Below are the code and all the weights of a small trained network. Each question names an input and a class and asks about switching units off, where a switched-off unit gives its printed mean instead of its output.

import numpy as np


def w(rows, s, z=0):
    codes = np.array(rows[::2]) - 128.0
    scale = np.full(codes.shape[1], s)
    scale[-1] = z or s
    return codes * scale


def norm(h):
    return h / np.sqrt((h * h).mean(-1, keepdims=True) + 1e-5)


def f(y):
    return np.maximum(y, 0)


def log_softmax(a):
    a = a - a.max(-1, keepdims=True)
    return a - np.log(np.exp(a).sum(-1, keepdims=True))


def net(x, mask):
    res = np.array(x, float).reshape(1, 4) / 4 @ E
    u = 0
    for l in range(2):
        y = f(norm(res) @ A[l][:, :-1].T + A[l][:, -1])
        res = res + np.where(mask[u : u + 15], y, B[l][:, -1]) @ B[l][:, :-1]
        u += 15
    return log_softmax(norm(res)[-1] @ U[:, :-1].T + U[:, -1])


A, B = {}, {}
E = w([
[23,76,36,230,58],'x0',
[65,238,157,133,114],'x1',
[147,154,183,253,99],'x2',
[186,172,54,143,105],'x3',
],0.0068)
A[0] = w([
[131,125,121,77,126,99],'0.n0',
[228,59,161,119,143,98],'0.n1',
[213,190,88,114,117,107],'0.n2',
[176,151,157,100,139,67],'0.n3',
[182,153,100,131,128,4],'0.n4',
[135,131,118,80,118,82],'0.n5',
[126,86,128,136,139,112],'0.n6',
[98,80,255,84,132,100],'0.n7',
[103,202,158,99,145,100],'0.n8',
[198,132,230,191,121,84],'0.n9',
[180,133,195,91,141,46],'0.n10',
[120,128,122,16,141,95],'0.n11',
[179,131,163,178,139,83],'0.n12',
[132,94,121,106,142,57],'0.n13',
[119,204,167,100,129,109],'0.n14',
],0.019,0.0041)
B[0] = w([
[109,179,97,115,130,178],'0.n0',
[161,129,217,120,10,233],'0.n1',
[193,78,155,209,214,217],'0.n2',
[54,61,122,125,141,200],'0.n3',
[187,114,131,176,168,158],'0.n4',
[81,188,121,147,131,169],'0.n5',
[106,160,159,194,88,164],'0.n6',
[229,89,154,210,220,254],'0.n7',
[161,143,151,187,26,210],'0.n8',
[91,236,16,91,147,230],'0.n9',
[22,48,133,113,138,224],'0.n10',
[101,216,2,116,128,250],'0.n11',
[103,169,52,108,110,182],'0.n12',
[152,168,112,134,95,157],'0.n13',
[135,103,201,83,60,215],'0.n14',
],0.024,0.0089)
A[1] = w([
[158,133,122,71,97,121],'1.n0',
[163,208,152,105,144,141],'1.n1',
[103,133,168,89,22,137],'1.n2',
[159,98,108,77,118,174],'1.n3',
[159,102,203,170,115,139],'1.n4',
[203,111,133,188,215,73],'1.n5',
[129,109,126,153,82,146],'1.n6',
[115,201,79,40,164,128],'1.n7',
[125,81,85,148,225,104],'1.n8',
[124,140,116,170,128,124],'1.n9',
[150,97,80,111,110,68],'1.n10',
[175,130,158,66,25,8],'1.n11',
[187,112,137,86,125,41],'1.n12',
[4,39,116,149,144,61],'1.n13',
[200,171,124,140,104,81],'1.n14',
],0.015,0.0017)
B[1] = w([
[118,105,127,135,181,137],'1.n0',
[110,12,62,115,82,174],'1.n1',
[158,67,180,158,81,208],'1.n2',
[96,105,111,123,160,128],'1.n3',
[104,145,26,146,107,222],'1.n4',
[197,151,177,170,225,244],'1.n5',
[131,97,138,56,153,232],'1.n6',
[82,157,19,142,132,217],'1.n7',
[154,114,176,203,112,187],'1.n8',
[157,109,122,115,167,253],'1.n9',
[80,177,213,123,168,144],'1.n10',
[45,134,201,174,87,168],'1.n11',
[85,130,99,124,126,133],'1.n12',
[100,95,139,7,192,254],'1.n13',
[71,93,200,133,159,214],'1.n14',
],0.02,0.0069)
U = w([
[69,212,35,149,106,178],'0',
[88,82,160,54,167,210],'1',
[183,124,163,210,193,189],'2',
[99,111,207,173,8,182],'3',
[118,141,121,134,107,198],'4',
[144,187,160,92,85,12],'5',
[200,186,143,100,85,3],'6',
[194,185,153,96,90,16],'7',
],0.016,0.0066)

Each question gives the input, the list of numbers given to net, and the class t.
The units are the neurons (one row each of A and B). Each row of codes is followed by its name. A weight is (code - 128) times the scale printed after its matrix; where a second scale follows, it is the last column's (A, B and U).
mask holds one flag per neuron, layer by layer. A switched-off neuron (its flag False) gives its mean, the last column of its row in B, instead of its output. The means were averaged over made-up inputs and are rounded, as every weight is.
A unit's drop is (log p(t) with every unit on - log p(t) with that unit switched off) / (log p(t) with every unit on - log p(t) with every unit switched off).
The circuit of an input: a set's keep is (log p(t) with only the set's units on - log p(t) with every unit switched off) / (log p(t) with every unit on - log p(t) with every unit switched off). Starting from the 12 units with the biggest drops (on a tie, the unit counted first), units are removed one at a time, each time the one whose removal leaves the highest keep (on an exact tie, the one counted first), for as long as the keep stays at least 0.8.
circuit, biggest first: the units of the circuit, biggest drop first
most important unit: the unit with the biggest drop
top k neurons: the k neurons with the biggest drops, biggest first
top k neurons in layer l: the k neurons of layer l with the biggest drops, biggest first
input [1,6,-4,-2], class 3: most important unit : 0.n8
input [3,-5,-5,-3], class 0: top 3 neurons : 0.n11, 0.n14, 0.n8
input [-6,-4,-2,-4], class 1: top 4 neurons : 0.n10, 0.n3, 0.n1, 0.n7
input [-1,-8,5,-6], class 3: top 2 neurons : 0.n1, 0.n2
input [7,-7,-5,-8], class 2: top 3 neurons : 0.n10, 0.n1, 0.n14
input [-4,1,-7,8], class 2: top 2 neurons in layer 1 : 1.n8, 1.n5
input [-2,8,-6,8], class 2: top 4 neurons : 0.n2, 0.n1, 0.n9, 0.n4
input [7,-8,1,-6], class 3: circuit, biggest first : 0.n7, 1.n2
input [-8,5,-3,6], class 1: top 3 neurons in layer 0 : 0.n3, 0.n10, 0.n7
input [-8,4,4,2], class 1: top 4 neurons in layer 0 : 0.n3, 0.n10, 0.n2, 0.n9
input [4,6,5,7], class 2: top 3 neurons : 0.n1, 0.n10, 0.n11
input [-7,-5,-7,7], class 0: top 4 neurons : 0.n7, 0.n11, 0.n0, 0.n5
input [-8,1,-8,6], class 0: top 2 neurons : 0.n11, 0.n7
input [-4,1,8,-5], class 0: circuit, biggest first : 0.n9
input [8,-1,1,0], class 1: top 4 neurons : 0.n7, 0.n1, 0.n11, 0.n9
input [7,-8,5,-4], class 3: top 4 neurons : 0.n2, 0.n7, 0.n10, 0.n6
input [0,-2,-4,-4], class 0: top 3 neurons in layer 0 : 0.n11, 0.n2, 0.n0
input [6,0,3,-4], class 1: top 2 neurons in layer 0 : 0.n7, 0.n1
input [6,-4,-3,-7], class 2: top 3 neurons in layer 0 : 0.n10, 0.n1, 0.n3
input [2,-5,8,0], class 0: circuit, biggest first : 0.n9
